(in the rows, 128 means zero)
Each row is followed by its class.
[151 139 161 139 117  79 124 109 125  98 157 122 133 146 127 117 119 171
 150 108 142 175 132 102 161 137 112 111 124 130 126 130 166 126 169  68
 124 117 114  88 112 133 150  95]	Pasa
[128 150  77 148 164 105 126  91  94 149 143 111 161 156 165 137 136 203
 177 177 182 125 103  99 166  94 178 134 144 151 160  94  88 158 124 112
 115  93 160 165 125 156  90 115]	ket
[140 162 150 112 118  79 116 116 155 103 153 135 154 154 119 127 108 170
 151 116 144 179 137 103 167 131 137 133 138 126 151 147 143 136 161  55
 128 124 104  95 129 117 144 110]	bafig
[145 119  71  98 100 111 107 139 118  93 121 130  76 163 124 143  91 130
 123 100 162  97 151 117 163  63 139 142  66 138 246 173 141 183 116 154
 185 148 150 152 124 147 146 180]	bafig
[135 105 123 114 128 113 159 148 173 117 137 121 105 144 150 111 106 129
 134 130 106 146 132  88 147 154 161 120 119 138 111 102 163 120 115  80
 171 135 117 113 129 147 121 123]	Guzog
[130 138 183 114 121  94 100 132 160  82 152 141 128 122 133 143 118 152
 141 109 137 156 147 115 154 135 140 113 120 122 133 146 136 140 151  77
 114 135 111  91 139 136 165 114]	Dumip
[163 141 113 119 111  90 143  82 111 156 154  67 187 158 121 175  70 245
 112 140 108 174  89  96 124  63 109 153  70 134 156 131 139 145 104 128
 202 152 142 123 122 131 134 155]	zeri
[125 197 127 111 106 125 117 145 136 224 154 105 119 185 135 124  93 170
 161 164 166 107  68 159  61  41 119 119  57 134 236 153 106 142 125 124
 205 160 191 220 155 167 140 159]	zeri
[139 103 111 110 115 110 146 143 165 144 132 126 107 150 160 109 117 142
 141 127 116 165 132  81 132 146 162 120 107 133 108 124 166 129 127 102
 155 131 135 111 138 153 129 133]	Dumip
[121 162  78 152 136 104 164  87 105 186 124  35 173 178 107 108 118 143
 109 133 150 100  74  76 106 132 101  79 192 135 167 141 141 125 111 109
 144  71 115 138  95 176  79 182]	dulup
[140 118 131  98 145 133 165 146 186 126 132 121 131 135 147 122 106 130
 144 128 106 174 121  97 126 148 142 114 119 131 118 109 160 112 109 100
 172 143 122 113 132 141 127 124]	Pasa
[138 108 111 111 125 133 174 150 185 150 143 120 119 130 169 114 114 111
 145 133 109 159 125  96 138 153 140 124 120 139  96 111 165 127 125  96
 160 139 127 120 138 140 122 130]	Pasa
[123 132  81 123 125 112  95 114 102 132 141  96 124 166 117 190  90 172
 139 112 146 159  88  61 114  99  64 115  88 109 190 206 110 189 105 189
 158  88 179 179 108 127 151 183]	ner
[141 103 112 120 131 128 157 137 171 137 132 107 119 125 159 115 119 119
 132 138 108 166 117  82 132 131 150 122 109 132 105 100 169 141 116 102
 166 140 134 137 141 144 131 116]	zeri
[127 129 125 115 135 113 152 152 176 134 149 117 118 143 145 116 113 123
 145 142 121 164 123  88 140 160 152 124 126 137 112 120 160 132 110 102
 152 134 130 126 136 162 128 115]	dulup
[136 155 140 119 149  83 101 121 150  95 147 127 142 145 123 112 122 160
 163 140 147 179 121 102 169 132 127 121 125 123 151 154 149 146 160 102
 123 112 105  81 107 128 157 101]	bafig
[155 144 127 107 122 101  81 116 130  62 147  84 138 165 146 187  98 141
 140 138 127 134  74 111  50  69 141 120  90  98 194 213 135 161 137 122
 159 187 135 117  72  94 158  81]	ner
[141 134 148 131 128  97 125 132 147 106 170 101 122 147 127 110 114 134
 149 112 130 166 112  88 172 154  88 121 141 118 139 145 181 135 157  65
 125 112  90  92 125 110 143 111]	bafig
[122 103 126 107 129 112 142 152 179 130 131 100  93 144 154 115 112 136
 131 120 102 154 114  79 134 146 149 121 117 139 115 113 168 127 114 104
 168 145 124 124 132 151 131 119]	Guzog
[142  97 113 113 120 114 166 137 176 129 142 126 115 147 159 117 119 121
 145 131 106 159 126  87 131 155 151 119 112 138 108  99 171 125 120 108
 162 123 141 125 129 157 132 125]	Dumip
[147 106 116 114 140 114 174 154 161 124 141  99 124 154 158 107 100 131
 137 132 113 169 102  86 137 157 166 111 118 134 125 123 163 125 126  92
 153 135 126 116 138 140 140 131]	rep
[139 108 119 115 139 121 175 138 167 146 134 107 123 141 148  96 117 123
 138 137 113 159 106 106 123 145 138 120 130 137  94 109 174 119 110 107
 162 130 125 116 129 136 122 127]	Pasa
[137 148 131 122 131  64 136 139 120  92 162 118 122 139 121 105 116 125
 154 117 145 158 104 100 165 139 150 124 119 132 138 176 166 138 167  83
 123 113 122  81 134 129 162 124]	rep
[124 108 116 117 144 128 165 144 174 137 142 110 118 143 161 105 107 122
 145 134 117 173 100  91 139 133 145 116 128 135 123  95 170 107 114 100
 159 136 131 122 154 157 135 130]	zeri
[129 118 123  98 123 112 167 144 182 140 127 119 108 144 160 122  99 124
 143 127 122 156 122  79 129 147 172 123 113 138 108 115 170 129 105 104
 159 148 134 127 134 151 134 124]	Dumip
[141  99 123 118 126 116 168 142 167 134 151 121 118 144 156 114 111 126
 139 140 110 155 110  98 132 159 160 118 114 134 116  92 176 110 116 101
 165 138 121 101 136 142 129 135]	Dumip
[134 141 148  93 115 121  85  84  51 191 112  90 117 228 154 122  70 204
 165 169 156 146  75 187 109  95 132 109 132 136 144 177 101 110 111  95
 109 125 137 168 120 130 167 171]	ner
[142 104 103 102 136 112 157 144 177 122 126 105 122 142 149 115 114 125
 130 120 104 182 106  76 136 148 150 129 120 132 112 102 168 127 120  98
 169 135 114 111 126 137 131 124]	bafig
[130 159 153 120  99  82 124 122 112 101 153 140 121 142  90 128 106 162
 157  93 139 152 157 102 141 137 108 129 130 122 110 132 148 138 165  84
 113 129 124  90 131 137 162 121]	Dumip
[126 172 151 116 134 122 116  61 112 139  50 111 130 192 156 184  84 197
 130 142 147 122  51 134 115  91 139 106  99 121 137 179 150  74 119 168
  99 148 101 154 117 133 132 174]	Pasa
[141 196 151 152 141 120  97 135  74 170 167 123 160 133 149 165 141 176
 166 138 134 124 171 141 127  80 131 114  93 115 172 138  63 150 235 101
 115  96 110 124 112 153 137 122]	Dumip
[123 108 110 114 139 118 159 152 191 144 132 127 121 125 171 112 118 119
 141 136 122 165 109  93 137 126 157 134 117 133 111 113 156 118 111 113
 151 131 137 121 141 154 127 122]	zeri
[208 135 132 156 140 112  61  67  46 104  89 138  85 163 123 123 152 239
 113  92 111  87  90 143  93 111 121  74  95  83 168 139 101 135 200 119
 123 120 177 171 148 152 140 136]	Guzog
[113 146 154 139 150  82 132 141 146 118 130 146 134 112 122 105 123 126
 168 121 162 178 126 120 130 109 142 136 129 124 103 152 142 130 147  83
 103 119 127  97 115 124 163 118]	zeri
[141  98 113 106 119 122 159 138 166 111 129 112 120 142 167 116 112 119
 130 124 109 156 122  73 156 161 158 123 125 134 103 114 162 114 122  82
 147 131 117 120 145 146 135 118]	ner
[133 140 156 142 104  68 110 116 140 119 153 135 154 123 127 109 134 152
 142 123 151 173 125 103 142 143 163 124 126 141 124 126 154 127 165  60
 120 124 112  92 117 136 143  98]	dulup
[158 142 144  82  62 120  94 158 138 114 130  43  72 169  94 161  75 128
 168 112 133 156  91  90 121 143  80  56 120  86 164 155 147 195 129 103
 122 126 112 182 199 122 125 145]	dulup
[145 119 112 108 138 129 159 141 166 132 138 114 120 147 155 105 105 122
 129 145 110 157 115 100 143 139 137 125 108 131 107 120 164 127 103 103
 169 135 118 129 132 149 119 130]	bafig
[141 131 108 113  93 109 138  85 148 130 164 155 158 143 110 138  77 193
 167 157  96 133 146 140 144 111 138 135 119 163 158 121 154 119 135 107
 167 186 170 131 195 135 103 175]	Dumip
[133 115 115 115 153 116 163 154 185 126 139 108 131 146 156 108 108 134
 129 131 114 159 113  78 129 156 152 111 127 120 133 125 156 113 119 110
 169 123 114 114 132 147 132 121]	ner
[129 132 133 105 119  84 101 119 130 100 143 134 133 119 127 112 120 153
 149  73 130 181 150 114 155 127 133 122 127 133 138 145 151 129 171  80
 130 128 121  93 139 137 156 107]	Guzog
[140 114 120 108 148 115 177 151 180 119 125 107 134 138 151 113 113 133
 135 135 109 175 103  69 134 144 167 118 116 134 117 108 160 120 121  95
 160 135 125 101 127 142 134 119]	rep
[131 128 129 127 120  87 122 127 121 105 132 123 140 121 123 101 126 124
 147 111 162 187 113  94 149 132 150 129 109 134 110 127 172 131 140  79
 125 124 108  82 112 131 161 110]	dulup
[153 127 116  94 133 141  90 118 137 200 124 134 106 167 147 163  74 213
 118 166  82 101 116 215 118 107  90 129 132 103 197 158  82 109 142 180
 170 126 131 119 147  77 121 161]	zeri
[129 163 132  70 115  78 194  89 154 156 137 173  90 178 142 163  78 135
 142 125  95  76 106 168  41 141 210 162 150 137 141 190 156 127 106 183
 165 137 134 152 131  99 127 182]	Guzog
[124 150 184 132 163  86 118 140 140 113 137 126 134 115 132 113 102 168
 148 126 143 168 116 104 154 129 150  93 130 125 127 145 120 120 160  84
 120 111 110  93 127 136 148 117]	Pasa
[126 141 140 120 122  94  91 138 112  87 129 107 117 137 112  98 105 143
 151 102 168 138 132 118 168 112 121 115 127 128 147 142 151 142 155  82
 104 123  93  99 128 146 167 114]	dulup
[133 115 106 102 136 117 176 150 171 141 133  96 114 160 165 109 102 121
 146 138 119 163 102  82 126 153 162 112 125 142 128 122 172 127 117 114
 155 129 121 127 128 140 127 118]	rep
[133 109 122 117 143 118 168 154 172 153 129 114 125 132 154 100 110 120
 132 135 119 166 116  85 137 143 163 131 125 132 117 123 156 124 112 103
 157 126 131 109 128 144 128 123]	dulup
[137 106 126 127 135 126 156 152 183 143 142 112 128 131 159 116 118 137
 139 145 111 172 119  76 144 152 163 121 119 128 121 103 155 129 121 102
 151 140 129 126 154 149 126 126]	zeri
[107 154  85  93  84 122 203  88  82 193 146 117 141 169 151 149  68  98
 114 151 144 115  59 152  63 114 174 132 164 128 122 119  93 128 106 180
 162 106 150 150 134  84 123 138]	ket
[124 143 148 110 120  80 125 130 139 100 152 119 137 144 119 106 105 120
 159  94 133 157 127 103 141 146 145 115 152 123 140 163 168 117 169  68
 115 126 117  97 134 134 160 114]	Dumip
[136 119 115 113 127 119 159 148 178 148 135 119 119 129 163 107 118 129
 147 130 120 161 124  83 124 133 148 131 101 132 107 109 176 125 118 102
 158 135 117 125 131 155 124 116]	zeri
[ 93 155  62 113 151 108 102  79 152 120 176 155 153 178 153 193 157 139
 105 102 112 172  95 191 126 100  36 149 166 121 144 203 120  82 119 166
 146 107 185  91 134 165 136 156]	ner
[134 145 149 126 155 154  81  97 109 220 145 102 135 140 154 162 110 180
 156 178 102 160  80 120 162  63 134 119 117  86 148 110 169 144 144 112
 143 177 127 126 133 129 117 143]	dulup
[186 109 101 118 142  95 160 110  81  88 148  89 182 182 125 126  99 195
 168 117 132 147  91 131 163 116 193 166 145 132 155  69 110 136 140  51
 114 119 147 166 165 132 166 146]	zeri
[132 138 165 144 131  64 133 123 168  81 142 140 154 100 121 114 130 135
 126 100 139 182 157  81 154 161 144 109 130 128 101 171 144 144 157  56
 126 103 111  72 101 126 153 104]	Guzog
[148 187  96 102 131  93 129  99 138 130 127 130  98 185 113 192 163 181
 103  93 131 112  89 115  91  95 101 149  94 118 149  98  96 176 121 125
 192 112 173 162  94 197 174 171]	bafig
[130 128 173 124 118  65 116 141 138  82 171 128 114 130 128 125 106 127
 164 120 143 166 104 108 137 151 146 107 119 125 135 140 158 123 151  90
 116 123 117  76 112 133 167 107]	Dumip
[133 116 107 104 144 115 169 135 179 150 121 123 126 143 156 116 123 132
 143 141 126 179 118  86 121 140 168 124 124 130 110 117 157 128  97 106
 169 132 137 119 131 144 124 132]	ner
[139  99 120 111 127 122 157 148 181 140 141 126 120 154 167 113 109 137
 131 138 105 145 119  99 132 160 159 127 118 131 119 110 156 117 126 106
 160 135 127 110 131 138 144 128]	Dumip
[124 140 146 122 127  93 110 137 138  90 148 131 174 126 101 111 114 119
 147 121 142 200 132 117 165 137 148 109 147 112 138 151 133 122 161  72
 112 120 115  63 129 141 163 122]	dulup
[137 150 141 112 115  81 106 135 147  92 147 145 124 128 117 137 122 129
 152 104 143 189 129 103 173 134 135 124 124 109 144 142 144 128 166  70
 124 136 135  57 118 150 170 102]	dulup
[136  98 111 106 120 122 147 146 164 145 140 113 114 157 151 110 110 132
 140 132 102 162 124 104 132 144 145 116 120 129 117  98 163 117 121 105
 164 142 141 117 132 162 135 130]	Dumip
[141 145 141 125 127  66 106 130 127  73 128 114 129 141 131 105 115 164
 150 118 163 141 120  69 157 124 174 125 100 131 152 156 154 138 163  74
 127 133 110 102 106 144 171  91]	ner
[134 105 110 108 125 125 168 137 184 145 121 106 125 132 165 114 104 126
 134 126 114 161 126  87 140 146 140 118 108 128 122 130 164 123 116 104
 173 136 125 120 121 160 134 132]	ket
[143 158  98 133 134 165 166  98 129 187 114 167 134 185 147 122  86 219
 165 156 121  94 146 141  97  95 140 141 138 134 137  74 108 123 162 122
 139 150 141 172 170 127 114 153]	dulup
[128 133 156 133 139  86 104 128 119  85 150 119 130 134 108 105 119 137
 137 105 130 153 135  96 156 163 146 114 135 126 122 147 154 144 152  73
 129 118 116 122 109 131 164 102]	Guzog
[184 141 130 133 155  84  92  62  97 132 182  92 105 163 145 125 131 252
 129  88 100  98  83 134 125 124  78 108 132 150 175 144 166 133 157  66
 173 126 156 163 169 157 114 143]	Pasa
[138 151 173 137 136  71 134 126 139 104 160 124 135 151 119 107 117 170
 160 150 133 149 135 106 151 112 134 125 122 140 143 154 139 137 171  88
 139 109 125  75  94 141 160 104]	Pasa
[137 144 157 121 154  75 126 136 130 122 123 120 143  98 113 102 118 158
 154 120 137 171 113 114 157 134 141 112 126 133 126 130 122 129 173  68
 121 109 120  77 116 120 165 119]	rep
[121 134 144 129 126  60 131 123 144 102 153 137 144 130 112 104 117 143
 143 117 156 184 122 122 163 146 146 127 135 118 125 145 164 127 143  90
 138 109 115  80 117 124 158 107]	ket
[133 150 167 126 117  81 118 124 139  73 150 119 138 131 120 113 130 148
 146 126 137 173 158 120 153 126 127 127 130 134 118 166 143 136 160 101
  97 121 107  70 138 142 159  86]	zeri
[140 140 141 129 115  83 124 114 125  58 137 119 134 130 125 121 113 138
 136  96 141 158 133 105 173  99 130 117 107 127 127 132 149 138 172  62
 132 129 122  95 132 140 169  95]	Guzog
[137 149 153 118 123  70 116 117 155  86 127 117 153 131 121 116 119 170
 143 126 145 168 134  97 160 138 153 130 134 139 112 145 126 159 158  81
 103 116  99 104 128 122 158 104]	bafig
[123 104 109 112 134 129 154 145 176 126 139 121 129 153 147 115 121 135
 148 146 107 169 132  95 150 151 143 136 122 136 126 109 154 114 118 102
 171 135 134 116 133 154 134 121]	ket
[128 181 163 140 133 110 146  94 186 111 158 117  88 148 170 161  98 172
 163 143 151 116  76 130 144 124  49  70 127 115 167 193 130 141 158 153
 103 118 155 134 193 162 147 141]	ket
[115 144 154 123 134  70  91 108 132 124 140 142 149 131 112 112 120 167
 131 118 144 163 116 123 177 157 136 136 143 111 134 167 148 117 157  96
 125 114 119  82  96 127 176 111]	ket
[128 116 119 110 139 122 150 149 166 138 136 123 113 130 156 115 110 128
 135 131 122 165 128  92 137 126 150 113 109 142 112 108 147 134 115 102
 176 133 141 132 128 154 125 118]	Pasa
[127 132 155 138 107  87 113 114 150  84 151 133 126 139 134 135 106 139
 144 115 148 162 125  88 166 173 123 107 116 123 145 153 162 130 160  86
 128 122 115 113 101 135 172 101]	ket
